In the rows, 128 means zero.
Known rows:
k_146: [102 105  90 144 145 138 130 119 124 102  81 111 118 123 147  71 101 177
 140  41  84 141 212 211 109 167 111 117 110 151 137 132 117 125 182 129]
k_912: [115 172 130 131 100 113  90 153 128 160 131  89 105 130 144 131 117  93
 135 137 115 152 129 159 147 135 135  74 165 139 147  80 134 131 152 246]
k_689: [ 68  87 105 113 168 169 149 115 149 102 121 132 127 154 117 151  91 163
 107 131 136 130  86  81 151 113 130 134 113 122 139 104 138 114 100  41]
k_963: [111 151 150 131 116 106 103 173 100 160 123  82 119 127 135 125 150 104
 123 131 117 135 136 158 119 129 127  75 159 123 142  76 130 133 139 216]
k_276: [156 155 150 126  97 104 120 142 133 154 125 124 131 130 136 109 141 112
 142 135 121 129 150 162 121 127 121 129 144 138 128 128 120 147 148 176]
k_332: [154 157 150 126  96 106 121 143 134 155 121 124 131 130 136 109 140 111
 141 134 121 130 148 163 123 128 118 131 141 138 128 125 119 149 148 174]
k_26: [160 144 152 134 107 107 116 151 115 142 124 118 134 120 133 107 156 114
 137 125 122 132 157 158 107 127 118 121 139 130 126 130 119 145 145 177]
k_589: [140 148 165 119 100  90 135 155 126 175 112 112 140 143 131 101 150 115
 129 140 116 114 135 170 128 131 112 142 143 137 135 111 113 155 133 147]
k_264: [154 161 150 126  97 101 122 143 137 159 122 123 133 133 135 109 138 112
 142 138 119 131 146 164 126 129 122 133 143 141 130 126 117 150 148 170]
k_558: [133 127 130 147 158 122 147 113 101 111 150 137 110 101 117 169 125 109
 115 140 139 106 106 102 132 149 147 135 123 127 123 150 136 113 103 117]
k_485: [148 137 135 137 121 129 117 148 121 130 137 135 130 117 130 122 145 121
 133 133 133 133 140 135 122 126 125 125 134 126 123 138 121 134 131 165]
k_898: [128 127 102 118 127 160 125  94 136 109 172 191 100 123 119 164 105 142
 129 162 154  89  91  76 158 113 146 140 137 126 111 158 147 125  89 158]
k_854: [124 119 112 145 158 144 127 132 111 117 156 161 125 110 118 157 133 133
 118 150 140 110 104  95 144 144 149 132 124 121 117 152 129 111  93 123]
k_333: [150 177 145 111  77  87 128 139 113 153 114 129 128 116 144 101 152 115
 138 116 127 149 135 170 143 118 125 129 138 141 116 117  92 125 135 161]
k_55: [105  88  64 106 169 125 103  89 123  69 162 145 139 158 109 148 103 170
 123 112  97 128  92  78 101  96 188  69 131 122 130 137 142  74 110  24]
k_954: [127 125 116 135 177 161 134 133 116 108 148 173 115 109 113 171 130 151
 121 156 142 115 102  80 152 130 154 131 125 121 120 147 128 118  84 126]
k_991: [147 137 137 136 124 124 117 148 116 135 133 133 133 118 129 121 148 124
 132 133 130 127 142 138 120 130 126 124 133 126 124 138 120 134 128 160]
k_644: [ 65  77 105 120 171 165 151 115 124  92 123 126 129 136 117 153 105 160
 101 118 140 127  92  77 133 118 128 126 106 110 130 109 140  99  99  36]
k_730: [160 145 151 134 107 108 116 152 117 143 124 118 134 120 134 108 156 113
 138 125 124 132 159 158 108 126 118 123 138 129 126 132 119 145 146 175]
k_890: [122 131  97 145 168 166 137  94 145 182 137 160 117 105 120 178 121 150
 119 196 112 100  55  48 136 162 166 157 155 117 130 153 116 103 131 109]

Facts:
k_231 π:k_963 Θ:a
k_126 π:k_980 Θ:a σ:k_860
k_117 π:k_50 Θ:a σ:k_898
k_657 Θ:d σ:k_379
k_20 π:k_163 κ:k_385, k_394, k_561, k_166 Θ:a
k_947 κ:k_431, k_958 Θ:b σ:k_972
k_166 π:k_320 Θ:f
k_841 Θ:b
k_6 π:k_90 Θ:e
k_980 κ:k_126, k_525, k_449, k_444, k_320, k_568 Θ:b σ:k_116
k_71 Θ:a σ:k_947
k_973 κ:k_445, k_806, k_166 Θ:a σ:k_965
k_115 Θ:a σ:k_285
k_79 π:k_368 κ:k_403, k_928 Θ:a σ:k_214
k_444 Θ:c σ:k_249
k_664 π:k_503 κ:k_377 Θ:c
k_297 π:k_561 κ:k_284, k_912, k_523 Θ:b σ:k_456
k_285 κ:k_773, k_824 Θ:c σ:k_71
k_644 κ:k_991, k_951, k_805 Θ:e
k_894 κ:k_385 Θ:a σ:k_937
k_337 Θ:a
k_276 π:k_689 Θ:a σ:k_241
k_963 Θ:a
k_318 π:k_894 κ:k_958 Θ:a
k_725 π:k_642 Θ:b
k_50 κ:k_227 Θ:b
k_884 Θ:e σ:k_744
k_304 π:k_695 Θ:a
k_792 π:k_695 Θ:c
k_937 π:k_638 κ:k_456, k_912 Θ:e σ:k_773
k_741 π:k_436 Θ:a σ:k_961
k_103 π:k_561 Θ:a σ:k_333
k_838 π:k_695 Θ:d σ:k_963
k_168 π:k_119 Θ:a
k_528 π:k_445 Θ:b σ:k_385
k_805 π:k_468 Θ:a
k_116 π:k_337 κ:k_957 Θ:b σ:k_698
k_163 Θ:c
k_403 Θ:e
k_566 π:k_689 Θ:a σ:k_775
k_750 π:k_503 κ:k_526, k_730 Θ:a σ:k_468
k_898 π:k_503 Θ:b σ:k_115
k_965 π:k_947 κ:k_792, k_90 Θ:a
k_270 κ:k_503 Θ:a
k_614 π:k_119 Θ:a σ:k_42
k_600 π:k_403 κ:k_492, k_379 Θ:a
k_379 π:k_973 Θ:b
k_146 π:k_561 κ:k_909 Θ:a
k_284 π:k_589 Θ:b
k_563 π:k_316 κ:k_899 Θ:a
k_49 π:k_739 κ:k_485 Θ:a σ:k_589
k_796 π:k_119 Θ:b σ:k_117
k_854 π:k_824 Θ:f
k_273 π:k_561 κ:k_503 Θ:a
k_291 π:k_963 Θ:e σ:k_535
k_429 π:k_561 Θ:a
k_119 κ:k_249 Θ:c σ:k_388
k_249 π:k_561 Θ:b σ:k_579
k_316 Θ:b
k_954 π:k_909 Θ:b
k_578 π:k_963 Θ:f
k_525 π:k_445 Θ:b
k_977 π:k_638 Θ:b σ:k_854
k_773 π:k_827 Θ:a σ:k_128
k_695 κ:k_860 Θ:a σ:k_806
k_326 π:k_963 Θ:e σ:k_119
k_972 π:k_980 Θ:d σ:k_326
k_827 κ:k_538 Θ:e σ:k_600
k_321 π:k_358 Θ:a
k_26 π:k_884 Θ:a
k_895 π:k_358 Θ:c
k_659 π:k_963 κ:k_890 Θ:b σ:k_318
k_690 π:k_358 κ:k_231 Θ:c
k_314 π:k_739 Θ:d
k_909 Θ:a
k_84 π:k_158 Θ:a
k_450 Θ:b σ:k_485
k_80 π:k_445 κ:k_884 Θ:c
k_863 π:k_980 Θ:d σ:k_26
k_81 π:k_383 Θ:a
k_214 π:k_638 Θ:a σ:k_264
k_456 π:k_142 Θ:c
k_890 π:k_824 Θ:e σ:k_383
k_75 π:k_377 κ:k_126, k_332, k_762 Θ:f σ:k_103
k_603 π:k_695 κ:k_792, k_566, k_928, k_954 Θ:c σ:k_657
k_824 Θ:f
k_383 κ:k_377, k_709 Θ:a σ:k_685
k_636 Θ:d
k_554 π:k_90 Θ:a σ:k_704
k_90 Θ:c
k_169 π:k_468 κ:k_909 Θ:a
k_265 π:k_119 Θ:a σ:k_909
k_449 π:k_468 Θ:d
k_762 π:k_739 Θ:d
k_436 κ:k_239, k_525, k_394, k_590 Θ:a
k_689 κ:k_614, k_972, k_912 Θ:b σ:k_444
k_685 π:k_119 Θ:a σ:k_170
k_485 π:k_377 Θ:d
k_368 Θ:d
k_455 π:k_695 Θ:a
k_744 Θ:f σ:k_894
k_55 π:k_50 κ:k_503, k_958 Θ:b
k_913 π:k_377 Θ:a
k_638 κ:k_337, k_6 Θ:a σ:k_429
k_852 π:k_695 Θ:c σ:k_265
k_860 π:k_71 Θ:a σ:k_75
k_589 Θ:a σ:k_566
k_958 π:k_320 Θ:a
k_649 π:k_377 Θ:d σ:k_792
k_899 π:k_270 Θ:e
k_503 Θ:b
k_928 π:k_980 Θ:b σ:k_216
k_535 π:k_695 Θ:a σ:k_827
k_142 κ:k_614 Θ:b σ:k_346
k_42 π:k_657 Θ:c
k_77 π:k_383 Θ:c
k_523 π:k_642 Θ:a σ:k_750
k_804 π:k_841 κ:k_506 Θ:d σ:k_320
k_815 π:k_894 κ:k_535 Θ:f σ:k_695
k_558 π:k_270 Θ:c
k_961 π:k_827 Θ:a
k_239 π:k_468 Θ:b
k_920 π:k_638 κ:k_455 Θ:a
k_806 Θ:b
k_241 π:k_50 Θ:a σ:k_506
k_446 π:k_383 Θ:d
k_538 π:k_689 Θ:a
k_726 π:k_128 Θ:b
k_957 π:k_774 Θ:e
k_31 π:k_270 Θ:a
k_431 π:k_445 Θ:e
k_951 π:k_90 Θ:c σ:k_554
k_388 π:k_973 Θ:b σ:k_31
k_568 π:k_383 Θ:a
k_579 π:k_827 κ:k_368 Θ:a σ:k_852
k_547 π:k_935 κ:k_485 Θ:d σ:k_804
k_526 π:k_744 Θ:c σ:k_377
k_935 κ:k_741, k_449, k_444, k_739 Θ:d σ:k_774
k_642 Θ:a
k_912 π:k_963 Θ:a σ:k_142
k_346 π:k_115 κ:k_589, k_590, k_506 Θ:a
k_358 κ:k_566 Θ:b σ:k_126
k_222 π:k_503 Θ:a
k_739 Θ:a
k_471 π:k_827 Θ:a σ:k_146
k_546 π:k_142 κ:k_115, k_954 Θ:a σ:k_603
k_216 π:k_657 Θ:a σ:k_284
k_427 π:k_445 Θ:a
k_406 π:k_644 κ:k_214 Θ:e
k_445 Θ:a σ:k_912
k_256 π:k_450 κ:k_382, k_379 Θ:b
k_590 π:k_806 Θ:a
k_620 π:k_644 Θ:a σ:k_49
k_399 κ:k_446 Θ:d
k_320 Θ:a σ:k_935
k_385 π:k_980 Θ:c
k_242 π:k_337 κ:k_333 Θ:a σ:k_980
k_934 π:k_368 Θ:a
k_494 π:k_642 Θ:b
k_681 π:k_884 κ:k_566 Θ:a σ:k_720
k_520 π:k_827 κ:k_741, k_860 Θ:a σ:k_709
k_763 π:k_935 Θ:d
k_332 π:k_128 Θ:a σ:k_928
k_377 Θ:a σ:k_841
k_704 π:k_90 κ:k_42 Θ:f
k_264 π:k_115 Θ:a σ:k_659
k_720 π:k_71 κ:k_620 Θ:c σ:k_958
k_698 π:k_980 Θ:e σ:k_427
k_774 κ:k_506 Θ:d σ:k_895
k_709 π:k_561 Θ:b
k_394 π:k_689 Θ:d
k_227 π:k_824 Θ:c σ:k_441
k_441 Θ:a σ:k_528
k_864 κ:k_332 Θ:a
k_333 π:k_285 Θ:a σ:k_168
k_158 κ:k_991, k_446 Θ:a σ:k_649
k_731 π:k_377 Θ:c
k_775 π:k_403 Θ:a σ:k_394
k_432 π:k_142 Θ:a σ:k_431
k_492 Θ:d σ:k_590
k_780 π:k_864 Θ:a
k_991 π:k_441 Θ:d
k_277 π:k_128 Θ:a
k_561 Θ:a σ:k_838
k_100 π:k_503 Θ:a
k_128 κ:k_731 Θ:e σ:k_783
k_125 π:k_503 Θ:a
k_905 π:k_358 κ:k_471 Θ:a
k_405 π:k_492 κ:k_725, k_216 Θ:e
k_357 π:k_90 Θ:e σ:k_321
k_730 π:k_320 Θ:a
k_506 Θ:d
k_670 π:k_158 κ:k_525 Θ:a
k_172 π:k_492 Θ:a
k_783 π:k_827 κ:k_368, k_525, k_394 Θ:a
k_170 π:k_436 Θ:e σ:k_763
k_382 π:k_636 Θ:b
k_468 Θ:c σ:k_890

Rows:
No name comes twice in this set of rows, the named rows included.
[128 115 115 111 105 102 103 120 134 105 120  94 149 155 134  92 123 132
 139  84 103 160 157 155  74  96 128  78 132 130 135 109 132 112 171  90]  k_318
[117 113  77 165 221 152 142 127 125 108 138 185 103 128 112 145  82 184
 132 130  86  77 139 153 191 200 172 157 120 172 145 185 127 138  87 128]  k_249
[141 117 100 113 168  99 110 121  95 106 185 179 136 141 100 164 140 156
 121 161 102  84  78  77 103 103 198  86 158 126 120 157 126  95  82  74]  k_503
[115 112 129  98 113  78 109 130 123 116 118  95 161 167 127  93 133 141
 132  91  89 139 150 159  56  91 134  66 140 126 134  96 131 112 163  58]  k_270
[ 66  81 106 124 176 161 153 120 148  94 128 128 131 157 114 155  84 150
 105 132 135 126  86  88 149 124 127 135 107 128 143 109 146 116  97  31]  k_128
[121 161 129 140 110 116  83 161 109 145 135  78 107 120 142 130 136  93
 132 124 117 153 139 154 130 132 136  63 161 129 143  86 136 126 150 250]  k_231
[148 136 133 139 125 126 116 145 119 146 131 133 134 115 129 123 151 126
 132 140 124 126 135 130 115 134 130 128 139 123 126 139 119 133 136 159]  k_763
[ 55  88  99  75 138 147 137  72 136 101 140 166 123 163 113 147  86 182
 115 126 133  72 103  87 116  94 134  98 121 104 107 102 177 103  95  54]  k_947
[ 83  95  84 117 155 172 136  97 154  93 130 140 119 146 123 148  83 158
 117 124 135 142  86  78 161 114 140 134 114 128 137 119 135 105 110  62]  k_116
[114 124 152 140 168 108 168 130 120 132 141 130 121 133 110 168 109 106
 109 165 131  87  94 117 148 156 136 154 125 141 140 130 141 138  90  87]  k_444
[109 120 128 122 170 142 148 134 113 137 140 163 122 128 110 163 133 155
 111 167 132  90  81  86 156 132 150 145 133 121 123 132 126 125  74 101]  k_450

Now the same things, written a new way:
Known rows:
k_75: [108 135 137 126 133 131 136 117 136 131 156 118 120]
k_912: [138 124 168 131 147 131 120 167 189 144 201  94 133]
k_689: [ 92 124  93 130 139 137 129 118 124 153 160 142 154]
k_429: [ 88 135 124 121 115 132 144 118 159 103 132  72 123]
k_657: [109 118 119 146 119 128 140 134 106 133 101 182 178]
k_42: [133 119 102 126 116 140 133 112 104 136 179 120  96]
k_270: [ 97 137 118 121 140 128 128 134 128 139 132 132 132]
k_558: [128 121  96 128 124 138 140 101 108 143 179 125 102]
k_685: [119 122 147 126 134 129 110 131 151 123 155 120 132]
k_405: [ 85 156 147 103 156 122 118 137 174 127 131  93 115]
k_977: [136 116 116 135 125 130 126 120 116 134 133 137 141]
k_239: [203 104 136 144  93 130 121 131  96 115 123 120 118]
k_841: [129 120 110 128 115 133 124 141 105 128 125 135 135]
k_284: [137 119 120 126 120 141 121 149 128 130 157 122 144]
k_909: [134 133 136 121 128 126 124 155 130 126 125 123 107]
k_659: [119 109 138 137 138 132 122 156 151 138 177 103 172]
k_579: [154 123 131 122 117 136 108 122 105 120 120 119 128]
k_913: [128 131 136 124 136 129 123 129 139 129 133 121 132]
k_991: [131 113 133 150 122 132 135 138 112 129 112 171 178]
k_304: [121 143 125 125 127 117 149 143 163 107  88 127 132]

Rows:
No name comes twice in this set of rows, the named rows included.
[107 124 100 128 130 138 128 132 120 143 153 136 150]  k_142
[111 141 170 109 150 120 100 134 190 115 157  94  99]  k_170
[235  99 148 146  86 130 118 134  97 109 123 120 102]  k_525
[ 85 154 144  98 164 131 114 147 189 135 157  88 117]  k_937
[122 133  80 124 127 136 154 116  86 154 168 123  85]  k_468
[170 119 140 132 108 129 123 130 122 116 121 113 117]  k_670
[195 119 153 135 107 125 117 135 121 114 118 114 100]  k_568
[134 137 104 130 115 109 164 112 111  97  80 140  88]  k_792
[157 125 131 139 103 123 149 109 132 109 114 101  81]  k_561
[195  98 148 160  91 129 132 141  94 114  99 162 158]  k_449
[150 118 126 130 114 135 122 144 123 123 135 121 133]  k_379
[170 115 122 134 102 132 122 146  99 121 121 134 117]  k_806
[ 96 141 123 117 150 131 132 155 139 143 134  98 150]  k_750

